Here is a tiny trained network, its code and every weight. The questions are about switching its units off for an input and a class, where a switched-off unit gives its printed mean instead of its output.

import numpy as np


def w(rows, s, z=0):
    codes = np.array(rows[::2]) - 128.0
    scale = np.full(codes.shape[1], s)
    scale[-1] = z or s
    return codes * scale


def f(y):
    return np.maximum(y, 0)


def log_softmax(a):
    a = a - a.max(-1, keepdims=True)
    return a - np.log(np.exp(a).sum(-1, keepdims=True))


def net(x, mask):
    res = np.array(x, float).reshape(1, 5) / 4 @ E
    y = f(res @ A[0][:, :-1].T + A[0][:, -1])
    res = res + np.where(mask, y, B[0][:, -1]) @ B[0][:, :-1]
    return log_softmax(res[-1] @ U[:, :-1].T + U[:, -1])


A, B = {}, {}
E = w([
[61,36,44,171,41,192,115,178,167,117,27],'x0',
[135,123,124,126,127,113,132,129,135,143,122],'x1',
[165,123,177,73,3,145,101,8,84,83,62],'x2',
[149,124,147,216,133,35,7,149,131,17,115],'x3',
[42,181,206,113,129,133,83,112,238,154,97],'x4',
],0.0064)
A[0] = w([
[152,122,186,48,5,139,99,1,61,98,60,137],'N1',
[174,88,78,162,134,139,153,154,76,110,127,125],'N2',
[204,97,77,130,116,121,150,144,43,107,142,45],'N3',
[66,44,46,173,79,189,123,167,139,110,34,8],'N4',
[50,168,193,124,134,142,91,122,213,148,91,119],'N5',
[109,132,121,27,107,226,218,95,128,214,135,79],'N6',
[52,192,198,125,120,128,99,105,218,152,98,97],'N7',
[151,128,148,202,110,49,24,126,147,42,108,56],'N8',
[195,219,188,77,199,73,143,72,72,121,207,59],'N9',
],0.0055,0.0013)
B[0] = w([
[34,153,111,145,155,36,158,254,79,203,157,254],'N1',
[117,61,174,98,79,168,120,117,103,164,187,176],'N2',
[167,44,179,86,85,185,114,112,71,157,177,182],'N3',
[119,166,169,225,56,148,176,35,219,159,87,212],'N4',
[179,38,175,74,104,217,92,146,60,126,194,184],'N5',
[214,228,41,88,205,108,149,148,160,29,42,219],'N6',
[207,53,180,46,92,202,119,144,42,105,190,187],'N7',
[204,196,41,85,178,108,181,144,141,51,75,224],'N8',
[68,157,201,214,43,142,176,28,228,178,103,227],'N9',
],0.0056,0.0074)
U = w([
[94,146,169,220,80,140,147,1,206,158,105,65],'0',
[235,191,65,77,182,117,134,145,137,37,68,75],'1',
[186,4,184,62,99,193,96,124,60,137,191,64],'2',
[101,125,121,122,140,124,107,129,121,143,131,254],'3',
[6,137,124,149,156,54,136,254,99,193,156,129],'4',
],0.0081,0.0047)

Each question gives the input, the list of numbers given to net, and the class t.
The units are the neurons (one row each of A and B). Each row of codes is followed by its name. A weight is (code - 128) times the scale printed after its matrix; where a second scale follows, it is the last column's (A, B and U).
mask holds one flag per neuron, in row order. A switched-off neuron (its flag False) gives its mean, the last column of its row in B, instead of its output. The means were averaged over made-up inputs and are rounded, as every weight is.
A unit's drop is (log p(t) with every unit on - log p(t) with that unit switched off) / (log p(t) with every unit on - log p(t) with every unit switched off).
The circuit of an input: a set's keep is (log p(t) with only the set's units on - log p(t) with every unit switched off) / (log p(t) with every unit on - log p(t) with every unit switched off). Starting from all 9 units, units are removed one at a time, each time the one whose removal leaves the highest keep (on an exact tie, the one counted first), for as long as the keep stays at least 0.8.
units of the circuit, in order: the units of the circuit, biggest drop first
unit that matters most: the unit with the biggest drop
top k neurons: the k neurons with the biggest drops, biggest first
drop when u is switched off: that unit's drop, to one decimal
input [2,2,8,-4,7], class 4: unit that matters most : N1
input [-7,-2,-1,-7,8], class 2: top 4 neurons : (N7; N5; N4; N8)
input [-2,6,-4,-7,-6], class 1: top 2 neurons : (N6; N1)
input [2,4,-4,4,-5], class 2: units of the circuit, in order : (N1; N6)
input [5,-1,-5,-4,3], class 0: top 2 neurons : (N4; N1)
input [-2,-4,-3,2,-6], class 2: units of the circuit, in order : (N3; N6)
input [-8,7,-7,-7,6], class 0: top 2 neurons : (N9; N1)
input [-1,1,6,-3,8], class 2: top 2 neurons : (N7; N5)
input [4,1,-1,6,4], class 1: top 2 neurons : (N8; N9)
input [6,-1,6,-6,7], class 2: top 4 neurons : (N7; N5; N9; N8)
input [1,5,-1,6,0], class 1: top 3 neurons : (N8; N1; N9)
input [2,-2,-6,-6,-5], class 1: top 3 neurons : (N6; N1; N9)
input [-5,-8,6,-8,4], class 1: top 2 neurons : (N6; N4)
input [7,-6,-4,-4,8], class 2: units of the circuit, in order : (N5; N7)
input [3,-5,-5,8,8], class 1: units of the circuit, in order : (N8)
input [-1,4,1,-1,5], class 2: units of the circuit, in order : (N7; N5)
input [7,-6,-2,-7,-4], class 0: top 2 neurons : (N4; N8)
input [-6,-4,7,-4,-4], class 4: top 2 neurons : (N1; N4)
input [2,7,8,7,-5], class 4: top 2 neurons : (N1; N6)
input [1,-6,1,-8,3], class 1: units of the circuit, in order : (N6)
input [0,8,3,5,-8], class 2: top 2 neurons : (N3; N6)
input [-7,3,7,0,-3], class 0: drop when N9 is switched off : 1.8
input [-8,0,-3,0,1], class 0: drop when N9 is switched off : 0.6
input [-8,0,8,7,-1], class 0: drop when N9 is switched off : 3.3
input [2,-5,5,-8,-1], class 1: drop when N6 is switched off : 1.3
